Here is a tiny trained network, its code and every weight. The questions are about switching its units off for an input and a target symbol, where a switched-off unit gives its printed mean instead of its output.

import numpy as np


def w(rows, s, z=0):
    codes = np.array(rows[::2]) - 128.0
    scale = np.full(codes.shape[1], s)
    scale[-1] = z or s
    return codes * scale


def f(y):
    return y / 2 * (1 + np.tanh(0.7978845608 * (y + 0.044715 * y**3)))


def softmax(a):
    e = np.exp(a - a.max(-1, keepdims=True))
    return e / e.sum(-1, keepdims=True)


def log_softmax(a):
    a = a - a.max(-1, keepdims=True)
    return a - np.log(np.exp(a).sum(-1, keepdims=True))


def net(x, mask):
    ids = ['θλμσφψω'.index(c) for c in x.split()]
    T = len(ids)
    res = E[ids] + P[:T]
    u = 0
    for l in range(2):
        q, k, v = (res @ M[l].T for M in (Q, K, V))
        z = softmax(np.where(np.tri(T) > 0, q @ k.T / 4**0.5, -1e9)) @ v
        res = res + np.where(mask[u], z, O[l][:, -1]) @ O[l][:, :-1]
        u += 1
        y = f(res @ A[l][:, :-1].T + A[l][:, -1])
        res = res + np.where(mask[u : u + 4], y, B[l][:, -1]) @ B[l][:, :-1]
        u += 4
    return log_softmax(res[-1] @ U[:, :-1].T + U[:, -1])


Q, K, V, O, A, B = {}, {}, {}, {}, {}, {}
E = w([
[113,104,136,147,183,127,39,82,150],'θ',
[146,139,142,40,160,185,186,175,40],'λ',
[165,94,179,40,23,80,140,130,131],'μ',
[54,108,210,68,147,95,122,7,88],'σ',
[48,216,197,143,71,142,16,105,93],'φ',
[126,208,172,192,195,201,46,115,18],'ψ',
[117,87,172,180,69,154,21,30,85],'ω',
],0.016)
P = w([
[172,219,106,87,123,199,62,99,134],'0',
[235,243,77,112,154,58,93,93,88],'1',
[175,156,169,57,118,176,77,94,154],'2',
[200,181,89,143,125,61,101,128,72],'3',
[165,110,188,83,140,156,80,143,142],'4',
[164,145,99,176,114,46,103,148,63],'5',
[138,80,218,92,125,175,77,166,161],'6',
[151,118,95,208,105,43,124,162,61],'7',
[127,45,242,82,142,172,65,200,154],'8',
[109,130,76,219,88,39,128,156,43],'9',
[125,72,248,60,119,255,56,224,184],'10',
[105,122,15,210,117,17,192,204,29],'11',
[95,55,212,165,157,115,153,230,157],'12',
[208,53,156,186,92,99,69,151,17],'13',
],0.0097)
Q[0] = w([
[152,158,172,98,106,17,61,115,19],'0.h0',
[107,119,191,80,159,189,120,163,186],'0.h0',
[143,72,202,130,139,139,107,118,74],'0.h0',
[139,108,249,98,121,229,81,134,172],'0.h0',
],0.013)
K[0] = w([
[90,38,252,167,165,147,106,206,147],'0.h0',
[123,137,18,198,87,91,158,106,120],'0.h0',
[96,84,111,191,80,94,166,220,123],'0.h0',
[62,137,56,201,137,13,193,136,64],'0.h0',
],0.012)
V[0] = w([
[105,146,117,120,53,45,123,161,197],'0.h0',
[234,29,79,171,120,171,165,133,146],'0.h0',
[154,135,156,190,1,149,147,84,14],'0.h0',
[132,66,197,56,102,136,250,97,100],'0.h0',
],0.0084)
O[0] = w([
[137,112,11,21,155,113,67,149,87,126],'0.h0',
[129,203,30,185,97,125,194,56,219,10],'0.h0',
[168,112,119,133,103,137,145,60,50,238],'0.h0',
[117,174,131,60,151,138,182,65,116,71],'0.h0',
],0.011,0.013)
A[0] = w([
[141,32,241,166,79,118,161,116,163,1],'0.n0',
[217,78,77,32,13,98,255,222,101,171],'0.n1',
[113,67,172,75,159,208,122,116,120,148],'0.n2',
[248,46,113,107,161,49,176,203,96,68],'0.n3',
],0.0049,0.0033)
B[0] = w([
[148,248,58,101,194,12,183,187,68,245],'0.n0',
[211,67,209,105,162,165,200,75,134,189],'0.n1',
[43,249,116,254,124,24,215,105,177,255],'0.n2',
[105,128,61,114,88,220,166,90,196,222],'0.n3',
],0.0066,0.0093)
Q[1] = w([
[110,147,255,42,23,126,148,126,139],'1.h0',
[214,107,110,68,5,35,86,134,184],'1.h0',
[144,99,105,122,186,224,159,69,160],'1.h0',
[62,149,212,163,42,189,22,85,98],'1.h0',
],0.0062)
K[1] = w([
[5,57,14,28,73,145,203,117,113],'1.h0',
[150,197,3,5,137,135,20,98,105],'1.h0',
[164,98,138,118,82,151,234,137,225],'1.h0',
[67,11,113,176,58,140,212,182,99],'1.h0',
],0.0052)
V[1] = w([
[167,125,156,140,74,121,128,170,121],'1.h0',
[113,162,107,154,103,84,92,107,139],'1.h0',
[126,63,172,154,165,10,88,67,142],'1.h0',
[105,152,159,118,91,144,155,128,164],'1.h0',
],0.013)
O[1] = w([
[65,154,31,86,123,149,186,160,121,241],'1.h0',
[128,114,143,142,119,111,11,75,114,131],'1.h0',
[166,187,106,37,147,175,103,53,152,248],'1.h0',
[80,151,97,88,121,82,131,151,120,38],'1.h0',
],0.011,0.017)
A[1] = w([
[25,114,123,155,171,24,107,98,140,1],'1.n0',
[142,143,37,207,97,96,84,166,110,41],'1.n1',
[121,115,140,186,176,159,109,123,106,63],'1.n2',
[121,109,151,112,145,123,2,79,124,48],'1.n3',
],0.0081,0.0072)
B[1] = w([
[138,104,246,167,41,143,255,133,166,127],'1.n0',
[106,123,110,91,166,224,159,63,141,127],'1.n1',
[156,229,146,56,50,139,13,161,153,133],'1.n2',
[100,47,162,176,84,99,112,138,147,248],'1.n3',
],0.0094,0.016)
U = w([
[110,71,104,121,168,98,117,190,203,254],'θ',
[52,86,152,144,119,99,186,157,100,137],'λ',
[159,136,84,6,16,30,150,209,121,141],'μ',
[39,85,214,83,196,108,151,114,80,41],'σ',
[59,23,136,98,145,70,112,200,4,128],'φ',
[160,161,132,141,163,85,123,189,48,95],'ψ',
[114,71,99,185,46,144,169,89,66,86],'ω',
],0.0047,0.0093)

Each question gives the input, a string of symbols that net reads in full, and the target symbol t.
The units are the heads (4 rows each of Q, K, V and O) and the neurons (one row each of A and B). Each row of codes is followed by its name. A weight is (code - 128) times the scale printed after its matrix; where a second scale follows, it is the last column's (O, A, B and U).
mask holds one flag per unit, layer by layer, with each layer's heads first. A switched-off unit (its flag False) gives its mean, the last column of its rows in O or B, instead of its output. The means were averaged over made-up inputs and are rounded, as every weight is.
A unit's drop is (log p(t) with every unit on - log p(t) with that unit switched off) / (log p(t) with every unit on - log p(t) with every unit switched off).
The circuit of an input: a set's keep is (log p(t) with only the set's units on - log p(t) with every unit switched off) / (log p(t) with every unit on - log p(t) with every unit switched off). Starting from all 10 units, units are removed one at a time, each time the one whose removal leaves the highest keep (on an exact tie, the one counted first), for as long as the keep stays at least 0.8.
units of the circuit, in order: the units of the circuit, biggest drop first
unit that matters most: the unit with the biggest drop
k most important neurons: the k neurons with the biggest drops, biggest first
top k neurons in layer l: the k neurons of layer l with the biggest drops, biggest first
input μ ω σ λ ω φ φ φ ψ θ ω θ, target ω: top 2 neurons in layer 0 -> [0.n0 0.n1]
input θ φ ω, target φ: 2 most important neurons -> [1.n3 0.n1]
input φ φ φ ψ ω λ, target ω: units of the circuit, in order -> [0.h0]
input φ φ μ θ μ, target θ: units of the circuit, in order -> [0.h0 1.h0]
input μ φ φ φ ω ω φ μ ψ φ, target ψ: 2 most important neurons -> [0.n0 0.n3]
input μ ω μ ω μ ω μ θ, target μ: 3 most important neurons -> [0.n0 0.n1 1.n3]
input ψ μ ω μ μ φ ψ μ, target ψ: units of the circuit, in order -> [0.h0 0.n0 1.h0]
input θ θ φ ω σ ψ σ, target ψ: units of the circuit, in order -> [0.n0 0.h0 1.n3]
input φ φ φ λ ω, target λ: units of the circuit, in order -> [0.h0 1.h0 0.n3]
input φ ω φ φ ω ω ω φ, target ω: top 2 neurons in layer 0 -> [0.n0 0.n2]
input ω ω ω θ φ λ φ φ μ ψ ψ, target ψ: top 2 neurons in layer 0 -> [0.n0 0.n3]
input φ φ ψ φ μ ω φ ω λ, target λ: 2 most important neurons -> [0.n1 0.n0]
input ω μ φ φ φ φ μ φ μ φ ψ μ σ μ, target σ: units of the circuit, in order -> [0.h0 1.h0]
input φ φ φ σ φ ψ φ φ ψ φ θ θ, target θ: most important neuron -> [0.n2]
input θ σ φ μ λ φ θ φ θ φ ω μ ω σ, target ω: top 2 neurons in layer 0 -> [0.n1 0.n2]
input φ ψ φ φ μ μ σ φ φ ω ψ ψ ω, target ψ: 2 most important neurons -> [0.n0 1.n3]
input φ φ σ θ μ φ σ μ, target σ: units of the circuit, in order -> [0.h0 1.h0 0.n3]
input φ φ θ, target φ: 2 most important neurons -> [0.n1 1.n3]
input μ μ λ σ μ φ ω μ ψ, target μ: 2 most important neurons -> [0.n1 1.n3]
input φ φ φ φ μ φ θ σ φ φ μ φ λ θ, target λ: 4 most important neurons -> [0.n3 0.n0 0.n1 0.n2]
input ω φ φ φ φ φ φ ψ ω μ ω ψ, target ω: unit that matters most -> 0.n0
input φ ψ ω λ φ φ, target φ: 2 most important neurons -> [1.n3 0.n1]
input μ φ φ φ θ φ ω φ ω μ, target ω: top 2 neurons in layer 0 -> [0.n1 0.n3]
input φ μ ω φ θ φ λ ω μ φ ψ φ, target ψ: top 3 neurons in layer 0 -> [0.n0 0.n2 0.n3]
input μ ω μ σ ω φ, target ω: top 2 neurons in layer 0 -> [0.n1 0.n0]
input μ φ θ σ ψ φ φ ψ ψ, target ψ: top 2 neurons in layer 1 -> [1.n3 1.n2]
input ω θ μ ω μ φ φ φ μ ψ ω φ μ ω, target μ: most important neuron -> [0.n0]
input φ φ λ μ μ μ θ μ ω μ φ μ φ, target μ: top 2 neurons in layer 0 -> [0.n1 0.n0]
input φ μ φ θ φ φ ψ φ φ ω θ σ λ, target λ: 2 most important neurons -> [0.n1 0.n3]
